Below are the code and all the weights of a small trained network. Each question names an input and a class and asks about switching units off, where a switched-off unit gives its printed mean instead of its output.

import numpy as np


def w(rows, s, z=0):
    codes = np.array(rows[::2]) - 128.0
    scale = np.full(codes.shape[1], s)
    scale[-1] = z or s
    return codes * scale


def f(y):
    return y / 2 * (1 + np.tanh(0.7978845608 * (y + 0.044715 * y**3)))


def log_softmax(a):
    a = a - a.max(-1, keepdims=True)
    return a - np.log(np.exp(a).sum(-1, keepdims=True))


def net(x, mask):
    res = np.array(x, float).reshape(1, 6) / 4 @ E
    y = f(res @ A[0][:, :-1].T + A[0][:, -1])
    res = res + np.where(mask, y, B[0][:, -1]) @ B[0][:, :-1]
    return log_softmax(res[-1] @ U[:, :-1].T + U[:, -1])


A, B = {}, {}
E = w([
[152,154,60,133],'x0',
[145,6,97,111],'x1',
[148,112,178,149],'x2',
[98,82,151,130],'x3',
[117,127,152,153],'x4',
[125,85,165,213],'x5',
],0.015)
A[0] = w([
[88,156,153,199,76],'n1',
[73,183,157,141,105],'n2',
[147,109,151,181,205],'n3',
[116,165,174,94,179],'n4',
[104,125,118,97,102],'n5',
[142,169,209,112,188],'n6',
[157,134,120,57,107],'n7',
[165,98,107,146,91],'n8',
[103,149,91,104,93],'n9',
[121,160,96,86,114],'n10',
[160,93,195,178,198],'n11',
[187,82,74,160,204],'n12',
[169,125,118,94,100],'n13',
[166,123,130,152,228],'n14',
[140,159,197,154,189],'n15',
[3,87,165,114,149],'n16',
[175,84,173,107,173],'n17',
[109,157,118,136,97],'n18',
[143,164,149,107,121],'n19',
[115,144,126,87,122],'n20',
[148,179,149,157,70],'n21',
[122,202,134,193,91],'n22',
[107,183,95,153,130],'n23',
[201,87,171,132,171],'n24',
[142,119,98,185,107],'n25',
[96,115,160,97,254],'n26',
[165,93,130,156,105],'n27',
],0.014,0.0084)
B[0] = w([
[131,138,71,171,188],'n1',
[91,140,133,129,192],'n2',
[130,159,150,78,216],'n3',
[149,151,50,89,190],'n4',
[96,59,51,211,134],'n5',
[104,196,108,94,214],'n6',
[84,139,44,169,165],'n7',
[169,98,103,184,148],'n8',
[135,90,152,164,154],'n9',
[106,108,101,135,173],'n10',
[151,138,144,98,250],'n11',
[155,119,139,111,207],'n12',
[47,54,99,129,142],'n13',
[194,168,138,91,188],'n14',
[121,148,120,91,221],'n15',
[83,91,91,106,205],'n16',
[221,193,144,44,193],'n17',
[164,153,156,190,144],'n18',
[104,129,111,135,158],'n19',
[129,102,101,140,151],'n20',
[98,155,176,133,170],'n21',
[145,203,139,159,212],'n22',
[163,170,166,138,187],'n23',
[191,206,186,107,199],'n24',
[193,147,183,177,152],'n25',
[108,121,51,2,203],'n26',
[129,157,168,135,163],'n27',
],0.0075,0.014)
U = w([
[213,175,113,6,208],'0',
[50,97,2,60,168],'1',
[232,145,168,179,110],'2',
[111,170,131,169,2],'3',
],0.008,0.0052)

Each question gives the input, the list of numbers given to net, and the class t.
The units are the neurons (one row each of A and B). Each row of codes is followed by its name. A weight is (code - 128) times the scale printed after its matrix; where a second scale follows, it is the last column's (A, B and U).
mask holds one flag per neuron, in row order. A switched-off neuron (its flag False) gives its mean, the last column of its row in B, instead of its output. The means were averaged over made-up inputs and are rounded, as every weight is.
A unit's drop is (log p(t) with every unit on - log p(t) with that unit switched off) / (log p(t) with every unit on - log p(t) with every unit switched off).
The circuit of an input: a set's keep is (log p(t) with only the set's units on - log p(t) with every unit switched off) / (log p(t) with every unit on - log p(t) with every unit switched off). Starting from the 12 units with the biggest drops (on a tie, the unit counted first), units are removed one at a time, each time the one whose removal leaves the highest keep (on an exact tie, the one counted first), for as long as the keep stays at least 0.8.
units of the circuit, in order: the units of the circuit, biggest drop first
top k neurons: the k neurons with the biggest drops, biggest first
drop of u: that unit's drop, to one decimal
input [-8,0,-4,8,4,8], class 0: top 3 neurons : [n17 n11 n24]
input [0,2,-6,2,-5,3], class 1: units of the circuit, in order : [n24 n17]
input [6,8,-2,0,-3,4], class 2: units of the circuit, in order : [n26 n8 n25]
input [5,-8,-7,3,0,8], class 2: units of the circuit, in order : [n25 n26]
input [6,5,8,-6,-2,6], class 2: units of the circuit, in order : [n26]
input [4,1,8,6,3,8], class 0: units of the circuit, in order : [n3 n17]
input [6,1,8,4,8,8], class 0: top 3 neurons : [n3 n11 n17]
input [3,6,4,6,6,8], class 0: top 2 neurons : [n17 n3]
input [2,7,-8,4,1,8], class 0: drop of n25 : -0.2
input [1,-7,-2,-8,2,7], class 3: drop of n25 : -0.1
input [4,-5,1,4,-8,8], class 2: drop of n26 : 0.3
